Below is a small trained network, with its code and all its weights. Each question gives an input and a class and asks what happens when units are switched off, that is, made to give their printed mean instead of their output.

import numpy as np


def w(rows, s, z=0):
    codes = np.array(rows[::2]) - 128.0
    scale = np.full(codes.shape[1], s)
    scale[-1] = z or s
    return codes * scale


def norm(h):
    return h / np.sqrt((h * h).mean(-1, keepdims=True) + 1e-5)


def f(y):
    return np.maximum(y, 0)


def log_softmax(a):
    a = a - a.max(-1, keepdims=True)
    return a - np.log(np.exp(a).sum(-1, keepdims=True))


def net(x, mask):
    res = np.array(x, float).reshape(1, 2) / 4 @ E
    u = 0
    for l in range(3):
        y = f(norm(res) @ A[l][:, :-1].T + A[l][:, -1])
        res = res + np.where(mask[u : u + 6], y, B[l][:, -1]) @ B[l][:, :-1]
        u += 6
    return log_softmax(norm(res)[-1] @ U[:, :-1].T + U[:, -1])


A, B = {}, {}
E = w([
[189,247,170,219,190,158,69],'x0',
[63,55,194,209,16,1,133],'x1',
],0.0059)
A[0] = w([
[136,84,164,143,155,152,128,53],'0.n0',
[59,89,226,38,185,196,168,103],'0.n1',
[164,117,90,106,99,89,121,86],'0.n2',
[204,82,133,40,196,133,61,72],'0.n3',
[117,87,71,101,164,132,178,5],'0.n4',
[154,254,105,103,79,124,54,17],'0.n5',
],0.0074,0.0014)
B[0] = w([
[207,193,123,161,59,186,61,128],'0.n0',
[107,27,112,126,77,214,101,235],'0.n1',
[138,149,91,255,209,134,97,164],'0.n2',
[116,90,157,190,81,113,182,252],'0.n3',
[213,195,119,97,109,184,163,220],'0.n4',
[62,148,101,138,204,138,117,250],'0.n5',
],0.0079,0.0037)
A[1] = w([
[188,126,170,84,134,171,131,131],'1.n0',
[164,120,46,74,104,131,179,138],'1.n1',
[127,67,59,112,172,178,124,134],'1.n2',
[129,122,105,151,254,92,123,223],'1.n3',
[109,179,148,153,127,139,133,156],'1.n4',
[148,118,173,122,219,108,92,8],'1.n5',
],0.0088,0.0012)
B[1] = w([
[113,103,152,133,54,129,110,184],'1.n0',
[229,114,10,86,107,199,190,227],'1.n1',
[129,109,126,116,100,92,84,255],'1.n2',
[149,153,161,155,140,117,80,249],'1.n3',
[113,107,89,105,185,140,191,209],'1.n4',
[186,150,182,171,182,147,143,191],'1.n5',
],0.011,0.0051)
A[2] = w([
[142,189,148,131,184,130,124,4],'2.n0',
[116,144,136,85,152,121,153,112],'2.n1',
[110,145,129,117,131,132,130,94],'2.n2',
[219,27,2,70,96,188,138,136],'2.n3',
[175,166,187,131,146,186,46,159],'2.n4',
[88,146,219,146,43,80,64,200],'2.n5',
],0.0085,0.002)
B[2] = w([
[109,187,194,246,115,200,86,167],'2.n0',
[162,75,129,153,178,144,168,128],'2.n1',
[73,146,113,110,107,157,197,128],'2.n2',
[230,148,98,152,38,136,33,246],'2.n3',
[153,134,184,126,155,90,127,180],'2.n4',
[92,94,126,43,144,150,115,169],'2.n5',
],0.011,0.013)
U = w([
[132,195,224,224,246,169,96,203],'0',
[234,100,42,144,23,175,61,199],'1',
[126,122,77,146,171,160,185,20],'2',
[96,161,68,157,127,149,191,35],'3',
[106,135,94,158,130,170,179,27],'4',
[136,190,58,97,167,119,220,2],'5',
[113,181,65,122,156,146,214,27],'6',
[16,20,158,60,121,108,119,210],'7',
],0.013,0.0068)

Each question gives the input, the list of numbers given to net, and the class t.
The units are the neurons (one row each of A and B). Each row of codes is followed by its name. A weight is (code - 128) times the scale printed after its matrix; where a second scale follows, it is the last column's (A, B and U).
mask holds one flag per neuron, layer by layer. A switched-off neuron (its flag False) gives its mean, the last column of its row in B, instead of its output. The means were averaged over made-up inputs and are rounded, as every weight is.
A unit's drop is (log p(t) with every unit on - log p(t) with that unit switched off) / (log p(t) with every unit on - log p(t) with every unit switched off).
The circuit of an input: a set's keep is (log p(t) with only the set's units on - log p(t) with every unit switched off) / (log p(t) with every unit on - log p(t) with every unit switched off). Starting from the 12 units with the biggest drops (on a tie, the unit counted first), units are removed one at a time, each time the one whose removal leaves the highest keep (on an exact tie, the one counted first), for as long as the keep stays at least 0.8.
circuit, biggest first: the units of the circuit, biggest drop first
top k neurons: the k neurons with the biggest drops, biggest first
k most important neurons of layer l: the k neurons of layer l with the biggest drops, biggest first
drop of u: that unit's drop, to one decimal
input [0,8], class 7: circuit, biggest first -> 2.n3
input [0,0], class 0: circuit, biggest first -> 1.n1; 2.n3
input [0,1], class 7: 3 most important neurons of layer 0 -> 0.n4; 0.n5; 0.n1
input [6,6], class 0: top 3 neurons -> 0.n1; 0.n3; 2.n3
input [-2,4], class 7: circuit, biggest first -> 1.n1; 2.n3
input [-3,8], class 7: circuit, biggest first -> 2.n3; 1.n1
input [-3,7], class 7: circuit, biggest first -> 1.n1; 2.n3
input [5,6], class 7: 2 most important neurons of layer 1 -> 1.n1; 1.n5
input [1,-2], class 0: top 2 neurons -> 1.n1; 2.n3
input [0,4], class 7: drop of 1.n1 -> 1.1
input [2,5], class 7: drop of 1.n1 -> 1.0
input [2,8], class 7: drop of 2.n3 -> 0.2
